Below are the code and all the weights of a small trained network. Each question names an input and a target symbol and asks about switching units off, where a switched-off unit gives its printed mean instead of its output.

import numpy as np


def w(rows, s, z=0):
    codes = np.array(rows[::2]) - 128.0
    scale = np.full(codes.shape[1], s)
    scale[-1] = z or s
    return codes * scale


def f(y):
    return y / 2 * (1 + np.tanh(0.7978845608 * (y + 0.044715 * y**3)))


def softmax(a):
    e = np.exp(a - a.max(-1, keepdims=True))
    return e / e.sum(-1, keepdims=True)


def log_softmax(a):
    a = a - a.max(-1, keepdims=True)
    return a - np.log(np.exp(a).sum(-1, keepdims=True))


def net(x, mask):
    ids = ['αγδζηθμπστφψω'.index(c) for c in x.split()]
    T = len(ids)
    res = E[ids] + P[:T]
    u = 0
    for l in range(2):
        r = res
        for j in range(2):
            rows = slice(4 * j, 4 * j + 4)
            q, k, v = (r @ M[l][rows].T for M in (Q, K, V))
            z = softmax(np.where(np.tri(T) > 0, q @ k.T / 4**0.5, -1e9)) @ v
            o = O[l][rows]
            res = res + np.where(mask[u + j], z, o[:, -1]) @ o[:, :-1]
        u += 2
        y = f(res @ A[l][:, :-1].T + A[l][:, -1])
        res = res + np.where(mask[u : u + 8], y, B[l][:, -1]) @ B[l][:, :-1]
        u += 8
    return log_softmax(res[-1] @ U[:, :-1].T + U[:, -1])


Q, K, V, O, A, B = {}, {}, {}, {}, {}, {}
E = w([
[148,133,126,112,120,189,171,167,30],'α',
[39,151,90,110,91,126,89,41,143],'γ',
[180,43,59,136,104,88,142,98,100],'δ',
[174,124,42,135,128,160,24,145,182],'ζ',
[102,29,145,123,193,142,128,190,118],'η',
[45,51,139,142,48,78,146,156,140],'θ',
[112,81,116,166,142,82,107,43,200],'μ',
[147,125,105,93,112,42,141,109,47],'π',
[135,109,226,192,91,234,79,124,151],'σ',
[62,158,217,153,180,124,157,98,111],'τ',
[204,142,126,251,140,94,80,135,105],'φ',
[89,77,95,29,56,168,89,94,143],'ψ',
[94,144,127,156,167,173,126,102,99],'ω',
],0.018)
P = w([
[181,133,80,118,165,155,224,168,171],'0',
[152,105,99,128,164,131,177,154,135],'1',
[147,82,113,123,158,124,135,138,106],'2',
[146,77,126,129,155,130,106,132,79],'3',
[135,68,128,135,152,134,75,124,67],'4',
[129,58,136,130,139,131,50,120,47],'5',
[107,49,137,132,133,140,34,111,34],'6',
[101,37,145,136,125,131,14,113,17],'7',
[108,23,148,145,128,137,1,96,8],'8',
],0.0086)
Q[0] = w([
[232,249,90,99,56,75,192,121,173],'L0H0',
[182,149,206,136,106,79,159,207,189],'L0H0',
[157,88,160,235,73,162,127,59,69],'L0H0',
[115,198,95,133,82,196,163,100,208],'L0H0',
[165,167,152,126,86,68,161,94,84],'L0H1',
[93,1,107,168,201,164,96,97,40],'L0H1',
[109,171,144,127,130,105,52,120,106],'L0H1',
[83,131,134,119,102,170,111,151,112],'L0H1',
],0.0074)
K[0] = w([
[122,159,134,108,161,127,220,171,255],'L0H0',
[133,190,30,131,126,139,180,120,155],'L0H0',
[72,116,115,80,190,107,77,142,67],'L0H0',
[149,145,90,143,130,109,214,157,171],'L0H0',
[163,128,60,64,147,121,123,124,87],'L0H1',
[139,95,161,249,51,109,11,137,78],'L0H1',
[167,103,96,147,129,141,158,139,81],'L0H1',
[143,128,134,160,130,122,118,104,151],'L0H1',
],0.0083)
V[0] = w([
[183,101,78,73,183,113,176,93,91],'L0H0',
[136,121,206,2,89,98,61,86,113],'L0H0',
[117,77,131,164,110,147,94,99,71],'L0H0',
[63,86,181,195,140,76,82,116,158],'L0H0',
[68,108,141,165,190,133,148,145,130],'L0H1',
[190,172,97,149,159,101,107,195,121],'L0H1',
[117,146,165,179,35,101,96,244,126],'L0H1',
[115,145,63,101,161,129,88,181,96],'L0H1',
],0.0071)
O[0] = w([
[92,148,151,59,102,99,66,103,176,171],'L0H0',
[142,155,104,218,147,66,113,203,172,124],'L0H0',
[69,125,151,188,88,150,60,169,91,254],'L0H0',
[77,136,72,194,74,160,180,85,139,167],'L0H0',
[139,167,140,100,137,140,65,106,138,193],'L0H1',
[133,138,105,95,147,85,116,71,115,100],'L0H1',
[177,75,116,215,126,60,153,2,104,138],'L0H1',
[129,188,120,87,168,105,134,100,78,118],'L0H1',
],0.007,0.0051)
A[0] = w([
[129,115,41,113,19,86,111,158,161,88],'L0N0',
[163,109,186,210,165,123,118,81,228,20],'L0N1',
[85,124,133,165,234,120,127,35,242,144],'L0N2',
[199,161,67,173,206,167,59,143,212,88],'L0N3',
[63,74,168,159,190,108,183,129,186,196],'L0N4',
[96,189,218,113,114,100,186,162,38,220],'L0N5',
[68,85,218,102,81,113,155,159,123,20],'L0N6',
[124,138,86,103,255,91,72,106,65,5],'L0N7',
],0.0065,0.0016)
B[0] = w([
[80,192,206,142,97,127,144,121,127,181],'L0N0',
[205,135,4,117,92,138,86,164,152,176],'L0N1',
[113,192,138,152,97,77,84,255,92,192],'L0N2',
[130,155,241,135,128,44,102,61,122,140],'L0N3',
[188,165,246,82,120,101,96,131,58,253],'L0N4',
[171,189,161,206,68,85,98,150,96,253],'L0N5',
[144,124,223,58,134,136,123,39,116,229],'L0N6',
[99,103,73,72,148,112,118,88,164,229],'L0N7',
],0.0067,0.0033)
Q[1] = w([
[75,149,76,144,216,181,230,179,222],'L1H0',
[69,194,158,95,141,98,243,111,167],'L1H0',
[170,254,70,155,212,73,168,142,203],'L1H0',
[229,100,159,77,162,182,225,174,154],'L1H0',
[216,129,59,138,137,159,63,72,106],'L1H1',
[161,152,137,171,93,98,159,136,167],'L1H1',
[99,106,138,121,30,158,59,211,79],'L1H1',
[99,138,192,130,103,109,26,128,18],'L1H1',
],0.0065)
K[1] = w([
[206,189,145,95,92,86,252,156,199],'L1H0',
[213,141,117,134,150,178,157,129,179],'L1H0',
[172,109,155,61,99,147,255,104,201],'L1H0',
[119,157,109,110,190,93,167,84,192],'L1H0',
[118,114,130,195,187,147,103,111,126],'L1H1',
[138,129,133,93,171,129,131,167,159],'L1H1',
[129,61,202,176,127,127,116,67,153],'L1H1',
[139,68,124,179,54,109,87,104,77],'L1H1',
],0.0089)
V[1] = w([
[217,125,187,121,1,83,101,174,104],'L1H0',
[147,146,62,149,56,168,104,58,171],'L1H0',
[101,91,138,93,124,126,91,95,199],'L1H0',
[51,250,183,176,145,114,90,40,141],'L1H0',
[165,121,241,215,98,89,122,52,90],'L1H1',
[101,180,37,103,2,92,60,134,79],'L1H1',
[161,199,109,99,125,229,68,143,102],'L1H1',
[217,91,68,190,134,145,70,93,173],'L1H1',
],0.0064)
O[1] = w([
[221,47,149,124,1,99,139,54,185,173],'L1H0',
[139,63,192,62,140,83,169,226,92,64],'L1H0',
[73,168,51,192,39,115,220,253,124,128],'L1H0',
[146,187,112,41,192,149,232,171,206,152],'L1H0',
[144,87,125,87,228,163,239,88,187,254],'L1H1',
[208,224,87,36,86,108,106,209,174,150],'L1H1',
[146,135,210,159,148,92,131,155,15,131],'L1H1',
[27,156,182,28,44,39,196,145,96,110],'L1H1',
],0.0055,0.0088)
A[1] = w([
[99,24,119,103,125,141,125,158,133,12],'L1N0',
[119,94,34,89,89,143,110,157,107,106],'L1N1',
[170,158,104,67,120,199,178,103,36,92],'L1N2',
[108,125,139,143,91,86,179,112,113,5],'L1N3',
[60,114,127,113,127,88,175,114,162,104],'L1N4',
[133,195,128,171,101,159,147,128,130,173],'L1N5',
[130,122,114,108,172,129,191,255,147,37],'L1N6',
[153,148,58,179,143,21,163,74,95,4],'L1N7',
],0.0085,0.0035)
B[1] = w([
[168,236,99,54,98,105,115,85,132,254],'L1N0',
[222,187,97,143,120,192,202,154,51,188],'L1N1',
[74,55,81,183,123,90,129,170,164,235],'L1N2',
[202,127,93,168,144,231,108,89,92,143],'L1N3',
[123,94,139,221,125,93,61,150,112,177],'L1N4',
[127,139,92,190,34,139,146,112,179,172],'L1N5',
[157,162,237,192,141,119,103,3,102,146],'L1N6',
[36,125,112,95,199,178,194,152,200,158],'L1N7',
],0.0077,0.0039)
U = w([
[210,67,81,184,139,108,205,179,27,71],'α',
[26,56,181,109,79,92,209,112,117,127],'γ',
[161,171,97,95,144,57,81,168,194,104],'δ',
[176,245,179,172,196,120,198,127,96,106],'ζ',
[103,112,168,55,69,204,177,214,150,97],'η',
[24,188,34,193,113,172,91,59,88,76],'θ',
[140,104,65,131,192,146,175,106,201,252],'μ',
[90,190,95,40,62,199,139,121,130,23],'π',
[87,169,67,80,165,30,228,125,83,237],'σ',
[42,105,145,80,245,177,125,233,108,155],'τ',
[237,172,1,143,152,108,219,81,104,71],'φ',
[158,111,135,33,211,102,44,92,80,109],'ψ',
[186,94,81,219,141,47,102,247,156,170],'ω',
],0.006,0.0036)

Each question gives the input, a string of symbols that net reads in full, and the target symbol t.
The units are the heads (4 rows each of Q, K, V and O) and the neurons (one row each of A and B). Each row of codes is followed by its name. A weight is (code - 128) times the scale printed after its matrix; where a second scale follows, it is the last column's (O, A, B and U).
mask holds one flag per unit, layer by layer, with each layer's heads first. A switched-off unit (its flag False) gives its mean, the last column of its rows in O or B, instead of its output. The means were averaged over made-up inputs and are rounded, as every weight is.
A unit's drop is (log p(t) with every unit on - log p(t) with that unit switched off) / (log p(t) with every unit on - log p(t) with every unit switched off).
The circuit of an input: a set's keep is (log p(t) with only the set's units on - log p(t) with every unit switched off) / (log p(t) with every unit on - log p(t) with every unit switched off). Starting from the 12 units with the biggest drops (on a tie, the unit counted first), units are removed one at a time, each time the one whose removal leaves the highest keep (on an exact tie, the one counted first), for as long as the keep stays at least 0.8.
circuit, biggest first: the units of the circuit, biggest drop first
unit that matters most: the unit with the biggest drop
k most important neurons: the k neurons with the biggest drops, biggest first
k most important neurons of layer l: the k neurons of layer l with the biggest drops, biggest first
heads that matter: for each layer, one digit per head in row order, 1 if its drop is at least 0.15 and else 0, layers parted by /
input ψ μ ψ σ μ ζ α γ, target γ: unit that matters most	L1H1
input ω φ φ ω τ, target σ: circuit, biggest first	(L0H1, L1H1)
input θ α η ω η ζ τ η, target μ: heads that matter	01 / 11
input α ω α τ φ φ, target σ: circuit, biggest first	(L1H1, L0H1)
input ψ α ψ σ η ψ, target θ: 2 most important neurons	(L0N4, L0N5)
input μ ω η ω ψ σ γ η, target ζ: 3 most important neurons of layer 1	(L1N6, L1N0, L1N2)
input α η η η, target θ: circuit, biggest first	(L1H0, L1H1)
input σ π π η π ω τ α, target γ: circuit, biggest first	(L0H1, L1H1, L1N2)
input ψ ψ α σ θ π η, target μ: heads that matter	11 / 01
input ψ ω θ η τ ω, target μ: 3 most important neurons	(L0N4, L0N2, L0N5)
input δ θ η η ζ ω, target τ: circuit, biggest first	(L1H0, L0H0, L1N0)
input ψ α η ω, target θ: circuit, biggest first	(L1H1, L0N4, L1H0, L0H1)
input ω ζ η μ ω α η η η, target θ: circuit, biggest first	(L1H0, L0H0)
input η π α ζ, target ψ: unit that matters most	L0H1
input η α ζ, target ψ: circuit, biggest first	(L0N3, L0H0)
input ω ψ α ζ μ τ ψ φ η, target σ: circuit, biggest first	(L1H1, L0H1)
input π τ σ τ σ η η ω σ, target γ: heads that matter	01 / 01
input τ θ τ τ, target μ: heads that matter	00 / 11
input η φ η ω η, target ψ: heads that matter	00 / 00
input τ η μ, target ω: most important neuron of layer 0	(L0N2)
input η μ α φ τ θ, target μ: heads that matter	01 / 11
input π θ π μ η γ η η δ, target θ: heads that matter	10 / 10
input π τ θ μ μ θ τ π, target μ: heads that matter	00 / 01
input θ θ α μ η ω, target μ: heads that matter	01 / 01
input θ θ ψ, target φ: heads that matter	00 / 11
input η θ θ η θ γ, target μ: heads that matter	00 / 11
input η α ψ α η τ φ, target μ: heads that matter	01 / 00
